Here is a tiny trained network, its code and every weight. The questions are about switching its units off for an input and a target symbol, where a switched-off unit gives its printed mean instead of its output.

import numpy as np


def w(rows, s, z=0):
    codes = np.array(rows[::2]) - 128.0
    scale = np.full(codes.shape[1], s)
    scale[-1] = z or s
    return codes * scale


def norm(h):
    return h / np.sqrt((h * h).mean(-1, keepdims=True) + 1e-5)


def f(y):
    return y / 2 * (1 + np.tanh(0.7978845608 * (y + 0.044715 * y**3)))


def softmax(a):
    e = np.exp(a - a.max(-1, keepdims=True))
    return e / e.sum(-1, keepdims=True)


def log_softmax(a):
    a = a - a.max(-1, keepdims=True)
    return a - np.log(np.exp(a).sum(-1, keepdims=True))


def net(x, mask):
    ids = ['αβγεζηθλξπψω'.index(c) for c in x.split()]
    T = len(ids)
    res = E[ids] + P[:T]
    q, k, v = (norm(res) @ M[0].T for M in (Q, K, V))
    z = softmax(np.where(np.tri(T) > 0, q @ k.T / 3**0.5, -1e9)) @ v
    res = res + np.where(mask[0], z, O[0][:, -1]) @ O[0][:, :-1]
    y = f(norm(res) @ A[0][:, :-1].T + A[0][:, -1])
    res = res + np.where(mask[1:25], y, B[0][:, -1]) @ B[0][:, :-1]
    return log_softmax(norm(res)[-1] @ U[:, :-1].T + U[:, -1])


Q, K, V, O, A, B = {}, {}, {}, {}, {}, {}
E = w([
[209,153,130,198],'α',
[231,145,138,220],'β',
[105,161,58,166],'γ',
[134,72,31,156],'ε',
[155,110,59,86],'ζ',
[252,151,125,151],'η',
[224,137,123,228],'θ',
[118,106,41,176],'λ',
[122,70,5,213],'ξ',
[158,205,110,49],'π',
[166,57,18,104],'ψ',
[237,220,170,195],'ω',
],0.0023)
P = w([
[189,95,157,122],'0',
[186,182,100,127],'1',
[115,147,117,219],'2',
[148,63,185,111],'3',
[173,194,89,119],'4',
[96,142,89,216],'5',
[86,72,196,105],'6',
[159,205,78,105],'7',
[136,161,109,254],'8',
[121,69,191,104],'9',
],0.0051)
Q[0] = w([
[221,228,65,126],'h1',
[93,163,109,115],'h1',
[159,117,74,2],'h1',
],0.019)
K[0] = w([
[48,108,83,62],'h1',
[147,98,112,109],'h1',
[150,182,3,129],'h1',
],0.021)
V[0] = w([
[164,219,231,82],'h1',
[113,120,100,255],'h1',
[142,149,211,174],'h1',
],0.0077)
O[0] = w([
[8,238,201,135,238],'h1',
[165,135,1,51,136],'h1',
[15,136,43,104,254],'h1',
],0.0055,0.0028)
A[0] = w([
[133,123,203,146,89],'n1',
[138,123,89,137,81],'n2',
[133,128,131,127,125],'n3',
[164,76,154,140,114],'n4',
[150,111,118,146,51],'n5',
[149,157,91,176,75],'n6',
[120,131,118,129,126],'n7',
[130,131,132,139,133],'n8',
[119,127,129,142,167],'n9',
[65,115,190,114,106],'n10',
[82,79,131,160,147],'n11',
[109,112,131,29,134],'n12',
[92,80,138,110,121],'n13',
[95,91,95,91,2],'n14',
[131,125,147,109,180],'n15',
[105,2,213,56,66],'n16',
[137,133,132,123,93],'n17',
[141,139,94,137,70],'n18',
[145,100,159,82,94],'n19',
[118,92,111,124,120],'n20',
[115,130,110,122,132],'n21',
[131,120,122,128,103],'n22',
[137,153,154,30,79],'n23',
[120,127,123,125,147],'n24',
],0.012,0.0024)
B[0] = w([
[150,104,99,59,159],'n1',
[121,100,170,144,144],'n2',
[135,126,132,127,124],'n3',
[88,202,102,132,154],'n4',
[151,143,136,168,122],'n5',
[148,89,170,71,207],'n6',
[111,131,119,128,142],'n7',
[133,131,133,113,138],'n8',
[121,141,123,103,160],'n9',
[193,125,204,137,254],'n10',
[154,140,123,61,180],'n11',
[169,181,151,79,169],'n12',
[187,133,152,113,137],'n13',
[152,126,194,147,136],'n14',
[149,131,140,121,134],'n15',
[76,110,211,4,133],'n16',
[143,119,136,131,115],'n17',
[123,90,150,134,144],'n18',
[108,127,131,75,103],'n19',
[158,133,163,133,122],'n20',
[99,135,116,136,153],'n21',
[130,126,135,143,115],'n22',
[159,130,201,116,141],'n23',
[117,135,120,129,142],'n24',
],0.02,0.003)
U = w([
[67,112,125,46,115],'α',
[70,98,99,104,99],'β',
[127,2,197,120,98],'γ',
[153,120,106,209,99],'ε',
[206,142,2,7,147],'ζ',
[100,146,161,43,8],'η',
[44,18,114,96,141],'θ',
[174,34,130,193,180],'λ',
[167,92,97,174,140],'ξ',
[213,224,248,151,133],'π',
[201,245,43,200,159],'ψ',
[11,254,125,183,211],'ω',
],0.0078,0.0018)

Each question gives the input, a string of symbols that net reads in full, and the target symbol t.
The units are the heads (3 rows each of Q, K, V and O) and the neurons (one row each of A and B). Each row of codes is followed by its name. A weight is (code - 128) times the scale printed after its matrix; where a second scale follows, it is the last column's (O, A, B and U).
mask holds one flag per unit, heads first, then neurons. A switched-off unit (its flag False) gives its mean, the last column of its rows in O or B, instead of its output. The means were averaged over made-up inputs and are rounded, as every weight is.
A unit's drop is (log p(t) with every unit on - log p(t) with that unit switched off) / (log p(t) with every unit on - log p(t) with every unit switched off).
The circuit of an input: a set's keep is (log p(t) with only the set's units on - log p(t) with every unit switched off) / (log p(t) with every unit on - log p(t) with every unit switched off). Starting from the 12 units with the biggest drops (on a tie, the unit counted first), units are removed one at a time, each time the one whose removal leaves the highest keep (on an exact tie, the one counted first), for as long as the keep stays at least 0.8.
units of the circuit, in order: the units of the circuit, biggest drop first
most important unit: the unit with the biggest drop
k most important neurons: the k neurons with the biggest drops, biggest first
drop when u is switched off: that unit's drop, to one decimal
input ζ ω ζ ω ζ ε, target ω: units of the circuit, in order => [h1]
input λ θ ζ ψ λ ω, target ψ: units of the circuit, in order => [h1 n4 n10]
input ω λ ω ζ θ π, target ζ: 2 most important neurons => [n1 n16]
input γ λ β, target γ: 2 most important neurons => [n6 n2]
input ξ θ ω ω ψ ω ω β, target ψ: 3 most important neurons => [n4 n10 n11]
input θ θ θ, target θ: units of the circuit, in order => [n10 h1 n6 n12]
input ω β ω ζ β, target ζ: units of the circuit, in order => [h1 n1 n10]
input ω ω ω ε β ω ξ, target π: units of the circuit, in order => [n10 n6]
input ω ζ λ ω λ ω ψ η, target ψ: 2 most important neurons => [n4 n10]
input ω ζ ω θ ψ λ, target θ: units of the circuit, in order => [n10 n4]
input α θ γ ξ ψ, target ψ: 2 most important neurons => [n4 n10]
input ψ θ θ, target ψ: 2 most important neurons => [n4 n10]
input π ω ψ ψ ω ζ ε, target π: 2 most important neurons => [n10 n6]
input ε ω β ω θ ψ ω ψ ξ, target ω: units of the circuit, in order => [h1]
input ψ α θ ω ω, target ψ: 3 most important neurons => [n4 n10 n11]
input ω α ζ ψ α, target ψ: 2 most important neurons => [n4 n10]
input θ ω ω, target θ: 2 most important neurons => [n6 n10]
input ω α ω ω ω η ψ, target π: drop when n19 is switched off => 0.0
input ζ ω θ β ψ ω ζ ω, target ζ: drop when h1 is switched off => 1.8
input ω λ ξ ζ ω ω ζ β, target ζ: drop when h1 is switched off => 1.9
input ζ ω θ, target ζ: most important unit => n1
